arr =
[[ 2.09  2.82 -1.99  2.43  2.78  3.61  2.12  0.11  3.43  3.05]
 [-4.94 -5.40  4.18 -4.36 -5.31 -4.68 -4.97 -2.27 -4.97 -5.23]
 [ 3.41  3.94 -2.98  3.43  3.62  4.12  3.69  1.01  4.70  4.13]
 [ 0.89  1.10  0.43  0.78  0.86  1.46  0.84 -0.13  1.72  1.30]
 [-0.19 -0.60 -0.71 -0.50 -0.79 -1.23 -0.09  0.18 -0.64 -0.61]
 [-6.07 -6.47  4.73 -5.08 -6.25 -5.55 -5.87 -2.71 -6.04 -6.41]]
The top-right entry: 3.05
Which number is the entry just left of -6.41?
Answer: -6.04
Which number is the entry just right of 4.12?
Answer: 3.69
Which number is the entry just left of -0.71?
Answer: -0.60
Which number is the entry just right of -0.09?
Answer: 0.18
Which number is the 2nd largest entry?
Answer: 4.70
The first entry in reading order -> 2.09
The bottom-right entry: -6.41
The entry just left of -0.79: -0.50
The top entry of the column that holds the largest entry: -1.99
The 3rd entry on the diagonal from the top-right corner is 1.01
Which number is the entry just left of the smallest entry?
Answer: -6.07
Which number is the bottom entry of the column that holds the smallest entry?
Answer: -6.47
The bottom entry of the column that holds the largest entry: 4.73
The fourth-last entry, reading row by row -> -5.87
The 3rd entry on the main diagonal -> -2.98
The entry directly below 3.41: 0.89
The entry directly above 4.13 -> -5.23
The entry just right of 1.46 is 0.84
Which number is the 2nd entry on the main diagonal?
Answer: -5.40
Which number is the entry just right of the largest entry?
Answer: -5.08
The top entry of the column that holds the smallest entry: 2.82
Which number is the fifth entry in reading order?
Answer: 2.78
Which number is the entry just right of -1.99?
Answer: 2.43
Which number is the 2nd entry on the diagonal from the top-right corner?
Answer: -4.97
The largest entry in the first row: 3.61
The 5th-last entry, reading row by row -> -5.55
The entry directly above the largest entry is -0.71

[0.72, -1.93, 1.50, -2.72, -0.51, -5.64, 2.68]
The entry just left of -2.72: 1.50
Report the first entry.
0.72
Report the entry just right of the centre entry.
-0.51
The entry just left of 2.68 is -5.64
The 2nd entry from the left is -1.93
Report the fourth-last entry.
-2.72

Read these off the grid that follows. Counting starts at 0.
1) Which number is the top entry of the column that holds the largest entry?
2) Which number is the entry in row 2 and column 0?
3) Which number is the entry in row 0 and column 1?
4) Which number is the entry at row 0, column 2?
5) Which number is the entry directly below -3.92?
6) Which number is the entry in the top-right corner?
7) Which number is the entry directly above -1.20?
8) Which number is the bottom-right entry?
[[-2.96, -0.17, 3.97, -5.20, 1.81, 2.16, -5.23, 1.32, 3.13, 1.41],
 [6.28, -5.56, 1.26, 4.39, -6.54, 0.57, 6.29, -3.45, 0.73, -1.78],
 [3.97, -4.51, -0.54, 3.67, -3.92, 0.27, 3.98, -1.79, -0.58, -0.78],
 [-0.65, 0.75, 1.37, -1.60, 0.99, 0.27, -1.20, 0.64, 0.95, 0.35]]
1) -5.23
2) 3.97
3) -0.17
4) 3.97
5) 0.99
6) 1.41
7) 3.98
8) 0.35
